Y: [-9.14 -9.14 -9.14 -9.14 -9.14]
P: [ 0.52 -7.21 -3.40 -3.41 -3.01]
E: [-9.15 -7.21  0.52 -7.22  0.52]
all Y: [-9.14]  0 1 2 3 4
all E: [0.52]  2 4
all P: [-3.41]  3
all E: [-7.21]  1
all P: [-3.01]  4
present: [-9.14 -9.14 -9.14 -9.14 -9.14]  yes

V: [ 3.42 -4.22  0.39 -4.37  3.06  1.57  1.65]
G: [ 1.89 -1.46 -1.47 -1.47  1.05 -1.47 -1.47]
U: [ 2.99  3.61 -0.35 -1.34 -3.16 -0.35 -1.46]
F: [ 0.08 -6.47 -0.96 -4.82 -1.02  3.77  2.16]
D: [4.51 4.51 1.71 4.94 4.52 4.51 4.43]
all G: [-1.47]  2 3 5 6
all D: [4.51]  0 1 5
all U: [-1.34]  3
present: [-0.35 -3.16 -1.34 -0.35]  no
all U: [-1.46]  6
all U: [-0.35]  2 5
present: [1.71 4.94 4.52]  yes

L: [ 0.51  1.50  0.29  0.76 -0.45  4.86 -1.10 -2.00 -2.56 -0.48]
S: [ 0.51  1.50  0.29  0.76 -0.45  4.86 -1.10 -2.00 -5.14  2.40]
Z: [-2.55  5.96  5.96 -1.32 -3.11 -2.55  5.96 -1.56  4.31  6.86]
all Z: [-2.55]  0 5
all Z: [5.96]  1 2 6
present: [ 5.96 -1.32]  yes

Q: [-0.30 -3.23 -5.38  2.30  0.77  3.91 -4.58  2.05 -4.54 -1.09 -2.37  6.98
  4.68 -7.19 -1.79  3.12  4.67 -5.88 -4.15 -6.14 -4.05  1.28  0.79 -3.87
  3.86 -1.15  6.46 -3.46 -2.86]
C: [-0.82 -4.17 -8.15  0.64 -0.35  3.91 -4.94  1.80 -4.57 -0.98 -3.51  7.92
  7.47 -5.98 -0.14  4.32  5.60 -5.99 -1.88 -6.89 -2.52  0.21 -0.11 -2.13
  4.18 -0.60  3.29 -5.35 -2.78]
A: [-0.82 -4.17 -8.15  0.64 -0.35  3.91 -4.94  1.80 -4.57 -0.98 -3.51  7.92
  7.47 -5.98 -0.14  4.32  5.60 -5.99 -1.88 -6.89 -2.52  0.21 -0.11 -2.13
  4.18 -0.60  3.29 -0.71  4.42]
K: [ 0.14 -7.19 -7.69 -2.50 -3.62 -1.70 -3.10 -0.81 -0.19 -2.23 -4.52  4.35
  4.57 -1.08  1.26  1.39 -0.80 -1.95  5.17 -5.58 -1.49 -4.63 -2.12  5.78
  0.39  0.61 -8.47 -7.32 -3.11]
R: [-0.11 -4.17 -8.15  0.64 -0.35  3.91 -4.94  1.80 -4.57 -0.98  3.91  7.92
  7.47 -5.98 -0.14  4.32 -0.11 -5.99 -1.88 -6.89 -2.52  0.21 -0.11 -2.13
  4.18 -0.60  3.29 -5.27 -2.58]
T: [-0.30 -3.23 -5.38  2.30  0.77  3.91 -4.58  0.78  0.78 -1.09 -2.37  6.98
  3.92 -7.19 -1.79  3.12  4.67 -5.88 -5.88 -6.14 -4.05  1.28  0.78 -3.87
  0.54 -0.22  0.68  0.78 -5.13]
B: [ 0.02  0.79  0.17  0.08  0.41  0.15  0.86 -0.35 -0.28  0.16  0.97  0.02
  0.63  0.96  0.72  0.51  0.39  0.37  0.35  0.47  0.94  0.02  0.82 -0.28
  0.28  0.57  0.49  0.31  0.87]
X: [ 1.06  1.26  0.99  1.71  1.04  0.59  0.42  1.15  0.78  1.35  0.22  1.27
  0.56  0.80  1.13  0.58  1.08  1.38  0.27  1.09  0.72  1.51  0.60  0.88
  0.87  0.39  0.80  0.08 -0.55]
present: [0.96 0.73]  no
present: [0.41 0.08]  no
all R: [3.91]  5 10
all T: [0.78]  7 8 22 27

